Here are made-up objects, facts about them, and rows of numbers that follow some of those facts. Name the object behind each unnamed row.

There are 4 kinds of fact about the objects: skelan, klogrir, groske, brugrepu.
skelan: refers to; klogrir: points at; groske: uses; brugrepu: is of sort
bebo: groske mevu, trodrok, davom; brugrepu 967
beva: skelan truzuk; groske klusim, kunar, drosku; brugrepu 159
beze: skelan dalik; groske kluklubre; brugrepu 364
biges: klogrir samel; groske drutus; brugrepu 486
bogri: klogrir koflok; brugrepu 364
boskam: klogrir plizes; groske nalas; brugrepu 967
bradus: groske zurar; brugrepu 486
brebuk: klogrir dafla; groske trinan, zorebra; brugrepu 359
breskem: skelan stegil; klogrir debisuk; brugrepu 967
brimor: skelan treskoplak; groske gosko; brugrepu 364
brubuk: skelan brebuk; brugrepu 359
brustuk: brugrepu 967
buflal: klogrir plapes; groske vidrar, steplun; brugrepu 158
busila: klogrir kobam; brugrepu 158
dabre: skelan redris, dalik; brugrepu 359
dabrin: skelan reni; brugrepu 359
dafla: klogrir truzak; groske ludru; brugrepu 364
dagir: skelan nalas, flaplu; klogrir tefa; brugrepu 158
dalik: skelan redris, stoloskas; groske mevu, kluklubre, kloflan; brugrepu 486
davom: skelan treskoplak, nogron; klogrir fisumi; brugrepu 159
debisuk: skelan kugres, truzuk, tunor; klogrir klabrur; groske kaplik; brugrepu 359
defil: klogrir gruska; brugrepu 967
distel: klogrir pazor; groske ludru, fledel, petrar; brugrepu 364
dofa: groske mekletror; brugrepu 486
dozun: groske skeni, kloflan, truzuk; brugrepu 159
drarar: klogrir flude; groske mevu, vidrar, trinan; brugrepu 967
drestis: brugrepu 364
drinos: skelan dabre, vidrar; brugrepu 159
drizamas: brugrepu 359
drogom: brugrepu 159
drosku: klogrir kiru; groske kunar, kapus; brugrepu 159
drovis: brugrepu 486
drutus: klogrir sefe; groske petrar; brugrepu 359
dudotul: groske dagir, debisuk; brugrepu 359
fegek: klogrir flasto; brugrepu 364
felitur: klogrir trunir; brugrepu 967
figramam: skelan treskoplak, kugres; groske bebo; brugrepu 158
fisumi: brugrepu 967
flabriplol: klogrir bogri; groske klusim, stemok, tovukon, pifo; brugrepu 967
flale: groske nalas, mevu, ludru; brugrepu 158
flamum: skelan flale; groske grigek; brugrepu 158
flaplu: skelan redris, grusker; groske mevu, bebo; brugrepu 486
flapul: brugrepu 158
flasto: klogrir plugru; groske redral, tefa, kloflan; brugrepu 364
fledel: skelan nalas; groske tefa, dagir; brugrepu 159
fledraflu: klogrir trenen; groske plovim, gosko; brugrepu 159
flefebri: groske beze, gosko; brugrepu 159
fleloplu: klogrir plovim; brugrepu 364
flesto: groske flude, redral; brugrepu 359
flinuk: groske stegil; brugrepu 364
flistel: groske tefa, pazor; brugrepu 364
flokos: klogrir brebuk; groske kluklubre; brugrepu 486
flostel: klogrir kiskun; groske nifle, dabrin; brugrepu 486
flude: klogrir kugres; brugrepu 967
flugur: klogrir roskapun; brugrepu 486
flumogin: klogrir nutran; brugrepu 159
fluska: groske kluklubre; brugrepu 364
galik: groske ludru; brugrepu 486
geri: brugrepu 359
gobriplar: klogrir felitur; groske vidrar, kluklubre; brugrepu 967
golam: klogrir trizan; groske klusim, grusker; brugrepu 967
gosko: klogrir steplun; groske mevu; brugrepu 159
gradatro: brugrepu 364
grazis: klogrir gromak; groske gosko, petrar; brugrepu 364
grigek: klogrir skeni; groske mevu, brimor; brugrepu 486
gromak: klogrir zeskotru; groske pifo; brugrepu 486
grunek: klogrir mevu; brugrepu 967
grupi: groske pibi, fledraflu, nikle; brugrepu 967
gruska: klogrir flugur; brugrepu 364
grusker: skelan figramam, truflem; klogrir flumogin; groske kluklubre; brugrepu 159
gusi: groske kluklubre, stegil; brugrepu 359
kadum: klogrir grunek; brugrepu 364
kaplik: brugrepu 486
kapus: groske klusim, zorebra, kloflan; brugrepu 486
keplon: groske drarar; brugrepu 364
kiru: klogrir brustuk; groske trizan; brugrepu 486
kiskun: skelan flale; klogrir pigetem; brugrepu 359
klabrur: skelan flale; brugrepu 364
klaplak: klogrir skeskin; groske galik; brugrepu 364
klekunim: klogrir vimo; groske grigek, flinuk, vidrar; brugrepu 359
kloflan: groske ludru, brimor; brugrepu 159
klotir: groske brimor; brugrepu 359
kluklubre: skelan plozo; groske mevu, gosko; brugrepu 359
kluplaro: groske breskem; brugrepu 486
klusim: skelan redris; klogrir tredus; groske mevu, kluklubre; brugrepu 967
kobam: klogrir gosko; brugrepu 159
koflok: brugrepu 364
koma: skelan flale; brugrepu 486
kugres: skelan flale; klogrir trogram; brugrepu 364
kunar: klogrir skigaflik; brugrepu 967
latas: skelan redris; brugrepu 486
leklim: brugrepu 364
lesker: skelan fledel, tunor; klogrir klusim; brugrepu 364
leskol: skelan mekletror; groske ludru; brugrepu 359
ludru: klogrir mekletror; groske mevu, gosko; brugrepu 967
mabes: brugrepu 486
mekletror: skelan treskoplak, flumogin; klogrir biges; brugrepu 364
mevu: klogrir vema; brugrepu 364
moskagrel: skelan flale, kugres; groske flefebri; brugrepu 364
mugri: klogrir flistel; brugrepu 158
nakli: groske brimor; brugrepu 967
nalas: skelan truflem, kugres; klogrir vigrar; groske flinuk; brugrepu 158
nefezom: skelan tunor; brugrepu 967
nestun: skelan brubuk, stoloskas, davom; brugrepu 364
neta: klogrir busila; groske flasto; brugrepu 159
nifle: skelan flale; brugrepu 364
nikle: klogrir ragres; groske mevu, gosko; brugrepu 364
nimak: groske mevu; brugrepu 967
niskor: groske brimor, distel; brugrepu 364
nogron: skelan fledel; groske grigek, brebuk, redral; brugrepu 158
nutran: groske ludru, kunar; brugrepu 967
panol: groske mevu, drutus; brugrepu 486
pazor: klogrir flabriplol; groske breskem, kapus; brugrepu 364
peklum: skelan nalas, stotul; klogrir fluska; groske staza, drutus, golam; brugrepu 364
penor: klogrir fledraflu; groske redral, leskol; brugrepu 364
petrar: klogrir grazis; groske gosko; brugrepu 364
pibi: skelan truflem, fledel; klogrir ludru; groske mevu; brugrepu 967
pifo: brugrepu 967
pigetem: klogrir ploflom; groske ludru; brugrepu 359
plapes: klogrir vizel; groske mabes, kaplik; brugrepu 967
plaplel: klogrir lesker; brugrepu 364
pliflun: skelan mekletror; brugrepu 967
plizes: brugrepu 364
ploflom: klogrir steso; groske grazis; brugrepu 364
plovim: klogrir trodrok; groske trodrok, gosko; brugrepu 364
plozo: skelan pota; klogrir boskam; groske petrar; brugrepu 364
plugru: klogrir distel; groske plovim; brugrepu 967
pluvi: skelan koma; groske redral, kluklubre, davom; brugrepu 159
pota: skelan reni; groske sketron, vemon; brugrepu 364
povos: skelan klusim, fledel; brugrepu 364
ragres: klogrir gradatro; groske flinuk, mevu, stotul; brugrepu 364
redral: skelan flumogin; groske mevu, kluklubre; brugrepu 967
redris: skelan flale; groske pifo; brugrepu 486
regrok: brugrepu 159
reni: skelan kiskun, flumogin; brugrepu 967
rora: groske beze; brugrepu 364
roskapun: klogrir drutus; groske mevu; brugrepu 364
samel: klogrir plozo; groske pota, reni, pibi, povos; brugrepu 364
sefe: skelan flale; klogrir peklum; groske kaplik; brugrepu 159
sepa: klogrir nikle; brugrepu 364
setror: brugrepu 364
skeni: skelan dagir; klogrir troba; brugrepu 159
skeskin: klogrir grusker; brugrepu 364
sketron: groske beze; brugrepu 158
skigaflik: klogrir plaplel; brugrepu 158
skigres: brugrepu 967
skiste: groske mabes, gosko; brugrepu 364
skobu: skelan flale; brugrepu 159
staza: groske ludru; brugrepu 486
stegil: skelan nogron, koma, tunor; brugrepu 486
steklur: klogrir breskem; brugrepu 159
stemok: groske sketron, povos; brugrepu 364
steplun: skelan reni, vema, pluvi, flumogin, truflem, dagir; klogrir zimomis; groske ludru, golam; brugrepu 364
steso: klogrir drosku; brugrepu 359
stiskizam: brugrepu 967
stoflus: groske tefa, skobu, golam; brugrepu 364
stoloskas: skelan klusim; brugrepu 364
stotul: groske grazis; brugrepu 486
tadrok: groske moskagrel; brugrepu 486
tefa: klogrir treskoplak; brugrepu 364
tovukon: klogrir zagi; groske tadrok, zorebra; brugrepu 158
tredus: groske nikle; brugrepu 967
trenen: brugrepu 359
treplel: groske flasto; brugrepu 159
treskoplak: klogrir tugri; brugrepu 967
trinan: groske brimor; brugrepu 364
trizan: klogrir gobriplar; groske stoflus, petrar; brugrepu 364
troba: skelan flale; klogrir neta; groske gosko; brugrepu 364
trodrok: klogrir kadum; groske mevu, zimomis; brugrepu 359
trogram: klogrir petrar; brugrepu 967
trudir: skelan redris, pluvi, truflem; brugrepu 486
truflem: skelan flale; brugrepu 364
trunir: skelan moskagrel, flale, fledel, kugres; klogrir leklim; groske flistel, leskol; brugrepu 364
truzak: klogrir fegek; groske tadrok, trodrok; brugrepu 159
truzuk: skelan kugres; groske mevu, kloflan; brugrepu 486
tugri: klogrir beze; brugrepu 364
tugrul: groske kloflan; brugrepu 364
tunor: groske nalas, brebuk, trinan; brugrepu 364
vema: klogrir kunar; brugrepu 364
vemon: brugrepu 364
veskugel: skelan redris; groske plovim, redris, kiskun; brugrepu 967
vidrar: skelan flumogin; groske flude, kloflan, pifo; brugrepu 967
vigrar: klogrir buflal; brugrepu 364
vimo: klogrir drarar; brugrepu 967
vizel: klogrir steklur; groske dalik, zimuk; brugrepu 158
zagi: klogrir grigek; groske mevu; brugrepu 486
zegur: groske grazis, dabrin, golam; brugrepu 486
zeskotru: klogrir fleloplu; brugrepu 159
zimomis: klogrir klaplak; groske mabes, pifo; brugrepu 967
zimuk: groske mevu; brugrepu 159
zorebra: groske mevu, gosko; brugrepu 486
zurar: groske mevu, breskem; brugrepu 364
zuvazes: brugrepu 364

Named rows:
tunor: [ 3  4 -3  0  1 -1  0 -1 -1  5 -1  2 -3  3 -1 -1 -4  1 -1  1 -6 -1  0  0
  3  0]
tugrul: [ 3  5 -3 -1  2 -1 -1 -1  1  4 -1  1 -3  2  0 -1 -3  1  0  0 -8 -1 -1  1
  2  0]
stotul: [ 0  1  1 -1  0  2 -1  0  1 -3 -1  1 -3  0  0  0  1 -1  0 -1  2  0 -1 -2
 -4 -1]
setror: [ 2 -3  1  2 -1  0  1 -1  2 -2 -2  0  0  1  0  0 -1 -2  3 -1 -1  1  1  1
  0  0]
steklur: [-2  8  2  0 -1 -1  2  2 -2  0  1 -2 -5  1 -2  1  3 -1 -1  1  2  3  0 -1
 -1  0]
moskagrel: [ 3 -7  1  3 -5 -1 -1  9  3  2  4  1 10 -4  0  0 -1  2  2  3 -2 -5  0  2
  7  0]
kiru: [ 1  8 -2 -4  4  1 -1 -2  1  1  0  0 -5  0  1 -2 -1  0 -4  0 -2 -2 -2 -2
 -2  0]
steplun: [ 1 -6 -1  3 -2  1  0  2 -3  2 -1  3  3  0 -1  1 -3  0 -3 -1  3 -2  4  1
  1 -1]
veskugel: [-4  0 -4 -4  6  1 -2 -2 -2  3  4 -3  0  0  6  0 -1  4 -1 -2 -1 -3  0  1
  0  3]
zimuk: [-1  6  1 -1 -1  0  1  3 -2  6  1 -2 -7  1 -1  1  3  0 -1  1  1  3 -1  0
  0  0]
zagi: [-1  7 -3 -7  1  1 -3 -1  1  5 -2  0 -9  5  1 -1 -1  2  4  3 -1 -1 -4 -1
  7  2]
tadrok: [ 0  1  1  0  2  2 -2  0  0 -2  0  0 -3  1  0  0  2  0  1  0  3  2 -2  0
 -3  0]
ludru: [-1  1  0 -2  1  0  0 -2 -1  3  1  1 -3  1  0  0  4  0  1 -2  3  1 -4  0
 -2  0]
bogri: [ 1 -4  1  1 -1  1  1 -2  3  0 -1 -1 -1  1 -1 -1 -2 -2  4  0  1  1  3  2
 -2  0]
fleloplu: [ 1 -6  1  2 -1  0  0 -1  1 -2 -1  0  0  1 -1  0 -1 -2  3 -1 -2  1  1  1
 -1  0]
trizan: [  3   8   1   2   0  -1   3   3  -3 -11   1   0   4   1  -1   1  -5  -2
   4   0  -3   1   2  -2  -1   1]
dafla: [ 3  5 -3  0  3 -2  0 -1 -1  4 -1  2 -2  2  0  0 -3  1 -1 -1 -9 -2 -2  0
  4  0]
redris: [ -3 -16   1   0   3   1  -4   7   7  -4   7  -8  11  -5   8   0   1   4
   4   0  -4  -8  -2   2   1   1]

Which object is each row?
No name comes twice in this set of rows, the named rows included.
[  0  10   1  -2   0  -2   3   5  -8 -12   3   2   3   1   0   2   0   0
   4  -2   2   2  -3  -3  -3   2] : golam
[ -4 -13   0   0   4   2  -3  -1   2  -3   1  -5   2   0   5   2  -2   1
   2  -3  -1  -3   4   2  -1   1] : dabre
[-3  0 -4 -3  7  2 -4  0  0  2  2 -3 -2  1  6  0 -3  4 -2 -1 -3 -5  1  0
  0  2] : flaplu
[ 0  3 -3 -3  2  1 -2 -2 -1  1  1  0 -6  2  0 -2  0  1 -3  2 -4  2 -4  0
 -5  1] : gromak
[ 1 -8  2  0 -3  0 -2  9  5 -3  6 -2 10 -6  2 -1  2  3  1  2 -1 -7 -4  0
  2 -1] : koma
[ -1 -14   4   7  -4   4  -2   4   0   1   0   0   4   2  -1   3   0  -2
   7   0  11   4   5   5  -1   0] : povos
[-14  -2  -2  -2   1 -13   3 -12   1 -19  -3  -8  38 -12  -2  -9   2  11
 -16   6 -15   0  -3  -4  10  -1] : sefe
[ 3 -1  2  1  0  3  1 -5  6  1 -1 -2 -4 -1 -2 -2 -2 -3  2  1  3  1  4  3
 -5  0] : koflok
[  0 -17   5   4  -7   0  -3   9   6  -4   5  -3  13  -6   0   2   4   0
   5   2   1  -3  -2   2   3  -1] : kiskun
[ 0  6 -4 -2  3 -2 -3  2 -4  3  0  3 -2  3  2  1  1  3 -2 -1 -9  0 -8 -2
  4  0] : flokos
[  2 -20   0   1 -11  -1  -1  11   2  -2   5   0  11  -6   1  -1   0   0
   0   4  -5  -6  -2   3   0   1] : kugres
[ 2 -5 -3 -1  1 -1 -1 -5  5 12 -3  2 -6  2  1 -2 -1  0 -1 -1 -7 -3 -2  1
  4 -1] : ragres
[ 2 -2  4  5  0  0  1 -1  4 -1 -2  0  3  1 -1  2  0 -2  7 -2  3  2  2  1
  3 -1] : mevu
[ 1  6  4  2  3  1  2 -2  2  0  0  0  2 -1 -1  2  5 -1  6 -3 11  3  0 -1
  2 -1] : kunar
[-2 -3  3  1 -1  2  1 -2 -1 -5  1 -1  2 -1 -1  1  5 -1  5 -2  9  5 -2  1
 -5  1] : pifo

Now the same objects, written a new way:
Some rows with their names:
fledraflu: [ 3  0  3  3  4  2  0 -2  0  3 -6 -2  3 -2 -3  3 -6  5 -2 -1 -4  4  5 -4
  4 -1  3]
keplon: [ 5 -2 -1  6 -1  4  1 -3  1  5 -3  1  0 -2  2 -2 -4  6  1 -1 -1  2  4 -1
  5 -4  1]
vema: [  5  -1  -6  -3   0   3  -3   1  -9 -13  10  -2   0   1   2  -6  12  -3
  -4  -6  -7  -5 -10   8   2  -2  -5]
vizel: [ 3 -1  4  3 -1  1  0 -1  1  8 -8 -3  3 -5 -1 -2 -3 11 -4 -5  0  9  2 -7
  2 -2  4]
redris: [ -8 -12  -5   1  -1   4   3   5 -12  13  -7   5 -10   2   0   8  -5   2
  -2  -1  -1  -8   0   4 -14   9   3]
sepa: [ 1  4 -3  1 -7  1 -1 -2 -3 -7  8  6 -2  3  2 -4  9 -4  1  1  2 -5 -8  4
  1  2 -1]
trodrok: [  5 -11  -3   0  12   5  -4   3   3  -3  -2  -6   4   8   3   2  -7   0
  -5  -2 -14  -1   3  -4   5   2   4]
zagi: [-1 -1  1  9  2  4 12 -6  7  8 -5  1  3 -6  1  8 -1  5 -3 -4 -1 10  4  0
  3 -2 12]
vimo: [ -3   8  -4 -10  -2  -5 -11  -8  -7  -4   5   5  -5   8  -1  -7  16   0
  -4   4   8  -7   1  -5   3  -1   3]
brimor: [ -1  -6   0  -2  16  -4   4   5   6   1  -1  -1  -2  -2   0   6  -8 -11
   6   8  -1  -2  10   2  -1   0  -3]
skigres: [ 0  7  1 -3 -5 -1 -3  1 -3 -5  6  4  0  3 -1 -6 10 -3  1 -4  1 -3 -9  0
  1  5  1]
leklim: [  1   4  -1   1  -6   2  -1  -2  -3  -7   8   5  -2   2   2  -4   8  -5
   2   0   1  -5 -10   3   3   1  -2]
ragres: [ 6 -2 -2  7 -6  6  1 -6  2  5 -5 -2  1 -5  5 -2 -5 12  0 -3  1  6  5 -1
  6 -6  1]
pliflun: [ -5   4   1 -10  -6  -5  -3   4  -3  -8   4   1  -3  -3   5  -6   7  -4
   3  -2   4  -3  -7   1  -5   6   0]
fisumi: [  0   7   1  -3  -4  -1  -3   1  -3  -5   6   3   0   4  -2  -6  10  -3
   0  -4   2  -4 -10   0   1   4   0]
treskoplak: [ -1   8   1  -4  -4  -3  -3   1  -2  -7   5   4   0   0   0  -6  11  -4
   0  -2   2  -2 -10  -1   2   5   0]
kadum: [  5  -5  -6  -2  -3   4  -6   2  -2 -12   9  -3   1   8   6  -6   9  -4
  -4  -2  -8  -5 -13   3   1   3  -4]
nakli: [ 3  2  1  2  1  0  0  1  3  6 -3 -4  3  0 -2 -2 -2  7 -1 -4  1  6  6 -3
  3 -1  1]

Rows to name:
No name comes twice in this set of rows, the named rows included.
[-3 -3  3 -7 16 -7  1  5 -1 -2 -5  1 -3 -4  0  6 -8 -7  6  6 -4 -1  6 -2
 -1  5  3] : davom
[ 4  2  4  5 -1 -2 -2  4  0  5 -3  6  1 -3 -4 -4 -8  2  3 -3  2  2 -2 -6
  5  2 -3] : zimomis
[  5   0   4   8  -6   2  -1   0   4   5  -1   2   2  -3  -4  -2 -12   4
   3   1   5   2   0   0   3  -6  -9] : klaplak
[ 2  0  1  5  5  2  2 -2  3  2 -2  2  3 -1 -2  5 -8  1  0  0 -3  2  4 -2
  5 -2  2] : brebuk
[ 2  1  2  6 -2  3 -1 -4 -1  2 -6  1  2 -5  1 -1 -6 10 -1 -4 -3  5  2 -6
  6  0  5] : truzak
[ -1  -1  -7 -10   1  -3  -2   0 -15 -16   8  -3  -5 -11   3  -7  10  -4
   1  -4  -1  -5  -1  13  -5  -5  -5] : lesker
[  2   4   3   4 -11  -1  -5   1  -3  -5   7   9  -2   0  -2  -7  -1  -7
   5   3   6  -8 -14   0   2   2 -10] : skeskin
[  4  -1  -4  -7   0   1  -6   5  -5 -10   8  -4   3   5   2  -7  11  -3
  -5  -8  -7  -2 -12   2   0   4  -1] : grunek
[ -8  -2  -7  11  -5   5  12   3   4   7 -14  -2  -4  -1   4   4  -3   5
   5   1  -1   4  12   7  -9   3   6] : troba
[  5   2  -6  -2   1   3  -3  -2 -15 -13  10  -1  -2  -3  -3  -6  13  -3
  -3  -7  -3  -5  -5  11   1  -4  -7] : plaplel
[  1   2   6   4  21  -4   6   6   5   5  -2   3   3   3 -13  11 -10 -13
   6   8  -6  -3   5  -3   5   5   0] : gosko
[ 3  3  1  1 -1  1 -1  0  0  4 -3  1  1 -3  1 -4  0  7 -1 -6  0  3  1 -4
  5  1  3] : boskam
[ 5 -6 -4 -2  8  1 -5 -3  8  4 -1 -5  2 13  2  3 -2 -1 -4  9 -3 -2  9 -5
  5 -5  0] : grazis

